Here is a tiny trained network, its code and every weight. The questions are about switching its units off for an input and a class, where a switched-off unit gives its printed mean instead of its output.

import numpy as np


def w(rows, s, z=0):
    codes = np.array(rows[::2]) - 128.0
    scale = np.full(codes.shape[1], s)
    scale[-1] = z or s
    return codes * scale


def norm(h):
    return h / np.sqrt((h * h).mean(-1, keepdims=True) + 1e-5)


def f(y):
    return np.maximum(y, 0)


def log_softmax(a):
    a = a - a.max(-1, keepdims=True)
    return a - np.log(np.exp(a).sum(-1, keepdims=True))


def net(x, mask):
    res = np.array(x, float).reshape(1, 8) / 4 @ E
    u = 0
    for l in range(4):
        y = f(norm(res) @ A[l][:, :-1].T + A[l][:, -1])
        res = res + np.where(mask[u : u + 5], y, B[l][:, -1]) @ B[l][:, :-1]
        u += 5
    return log_softmax(norm(res)[-1] @ U[:, :-1].T + U[:, -1])


A, B = {}, {}
E = w([
[127,128,129],'x0',
[255,37,92],'x1',
[124,122,130],'x2',
[130,126,126],'x3',
[14,104,11],'x4',
[127,130,127],'x5',
[7,230,160],'x6',
[126,134,128],'x7',
],0.0077)
A[0] = w([
[153,152,37,110],'L0N1',
[178,102,112,136],'L0N2',
[79,108,2,129],'L0N3',
[62,250,204,137],'L0N4',
[121,162,178,1],'L0N5',
],0.0083,0.0033)
B[0] = w([
[98,104,179,159],'L0N1',
[161,146,190,179],'L0N2',
[24,14,66,209],'L0N3',
[146,2,180,254],'L0N4',
[106,104,158,142],'L0N5',
],0.0063,0.0061)
A[1] = w([
[105,246,172,91],'L1N1',
[135,37,50,37],'L1N2',
[101,213,183,2],'L1N3',
[4,151,71,80],'L1N4',
[165,130,16,10],'L1N5',
],0.012,0.0028)
B[1] = w([
[39,39,183,167],'L1N1',
[35,112,86,233],'L1N2',
[79,11,150,161],'L1N3',
[202,194,110,254],'L1N4',
[23,37,182,155],'L1N5',
],0.012,0.0056)
A[2] = w([
[183,141,205,107],'L2N1',
[60,97,110,3],'L2N2',
[70,187,110,49],'L2N3',
[118,3,183,200],'L2N4',
[2,202,91,144],'L2N5',
],0.008,0.0045)
B[2] = w([
[48,168,110,172],'L2N1',
[135,130,28,142],'L2N2',
[95,226,135,143],'L2N3',
[182,255,199,254],'L2N4',
[49,197,54,202],'L2N5',
],0.0063,0.0081)
A[3] = w([
[123,52,8,98],'L3N1',
[83,153,117,136],'L3N2',
[72,134,110,3],'L3N3',
[28,174,68,43],'L3N4',
[117,144,141,14],'L3N5',
],0.011,0.0044)
B[3] = w([
[74,11,177,223],'L3N1',
[164,122,87,196],'L3N2',
[164,167,109,156],'L3N3',
[209,146,74,253],'L3N4',
[123,92,140,128],'L3N5',
],0.012,0.0053)
U = w([
[162,158,213,156],'0',
[26,36,186,253],'1',
[95,90,33,150],'2',
[50,224,79,29],'3',
[252,53,135,12],'4',
],0.019,0.0058)

Each question gives the input, the list of numbers given to net, and the class t.
The units are the neurons (one row each of A and B). Each row of codes is followed by its name. A weight is (code - 128) times the scale printed after its matrix; where a second scale follows, it is the last column's (A, B and U).
mask holds one flag per neuron, layer by layer. A switched-off neuron (its flag False) gives its mean, the last column of its row in B, instead of its output. The means were averaged over made-up inputs and are rounded, as every weight is.
A unit's drop is (log p(t) with every unit on - log p(t) with that unit switched off) / (log p(t) with every unit on - log p(t) with every unit switched off).
The circuit of an input: a set's keep is (log p(t) with only the set's units on - log p(t) with every unit switched off) / (log p(t) with every unit on - log p(t) with every unit switched off). Starting from the 12 units with the biggest drops (on a tie, the unit counted first), units are removed one at a time, each time the one whose removal leaves the highest keep (on an exact tie, the one counted first), for as long as the keep stays at least 0.8.
units of the circuit, in order: the units of the circuit, biggest drop first
unit that matters most: the unit with the biggest drop
top k neurons: the k neurons with the biggest drops, biggest first
k most important neurons of layer l: the k neurons of layer l with the biggest drops, biggest first
drop when u is switched off: that unit's drop, to one decimal
input [-1,8,-6,6,4,-6,0,-2], class 1: units of the circuit, in order	L3N1
input [-2,-8,-2,-4,3,-1,-3,4], class 2: top 4 neurons	L2N4; L3N4; L0N4; L0N3
input [3,3,1,3,1,-5,-2,4], class 1: top 3 neurons	L3N1; L1N2; L2N1
input [-4,-5,5,-3,2,-4,-2,3], class 2: top 3 neurons	L2N4; L0N4; L0N3
input [4,3,-8,-5,-1,7,7,-6], class 0: top 3 neurons	L0N4; L2N4; L3N1
input [7,-7,-7,-8,5,8,-3,1], class 2: top 3 neurons	L2N4; L0N3; L3N4
input [-5,1,-7,-3,5,0,-4,3], class 1: top 2 neurons	L3N1; L1N5
input [-2,-4,3,-6,-7,2,3,-3], class 1: top 2 neurons	L1N4; L1N1
input [-8,-5,1,-4,4,-2,0,3], class 2: top 4 neurons	L2N4; L0N3; L3N4; L0N4
input [2,6,5,6,-1,1,6,-3], class 0: top 2 neurons	L0N3; L1N2
input [7,3,-6,3,4,4,-4,2], class 1: 2 most important neurons of layer 1	L1N5; L1N4
input [-5,-2,4,-8,0,3,-4,2], class 0: 2 most important neurons of layer 0	L0N3; L0N2
input [3,1,2,3,-2,-2,3,0], class 0: top 2 neurons	L2N4; L3N1
input [-7,-3,3,4,-8,-3,-8,-7], class 0: unit that matters most	L3N4
input [4,-1,-7,1,0,-3,-2,2], class 0: top 3 neurons	L0N3; L1N2; L2N5
input [4,6,-6,-6,6,8,-1,-8], class 1: top 2 neurons	L3N1; L1N5
input [0,0,-3,-7,-3,6,-8,3], class 0: 2 most important neurons of layer 0	L0N3; L0N2
input [-4,5,3,4,-1,2,2,1], class 0: top 2 neurons	L1N4; L3N4
input [4,1,-5,6,3,1,-5,-7], class 1: drop when L3N1 is switched off	0.5
input [-2,-2,-7,-8,-2,8,-5,7], class 0: most important neuron of layer 1	L1N4
input [-6,-7,8,2,3,5,-5,2], class 2: drop when L0N3 is switched off	0.2
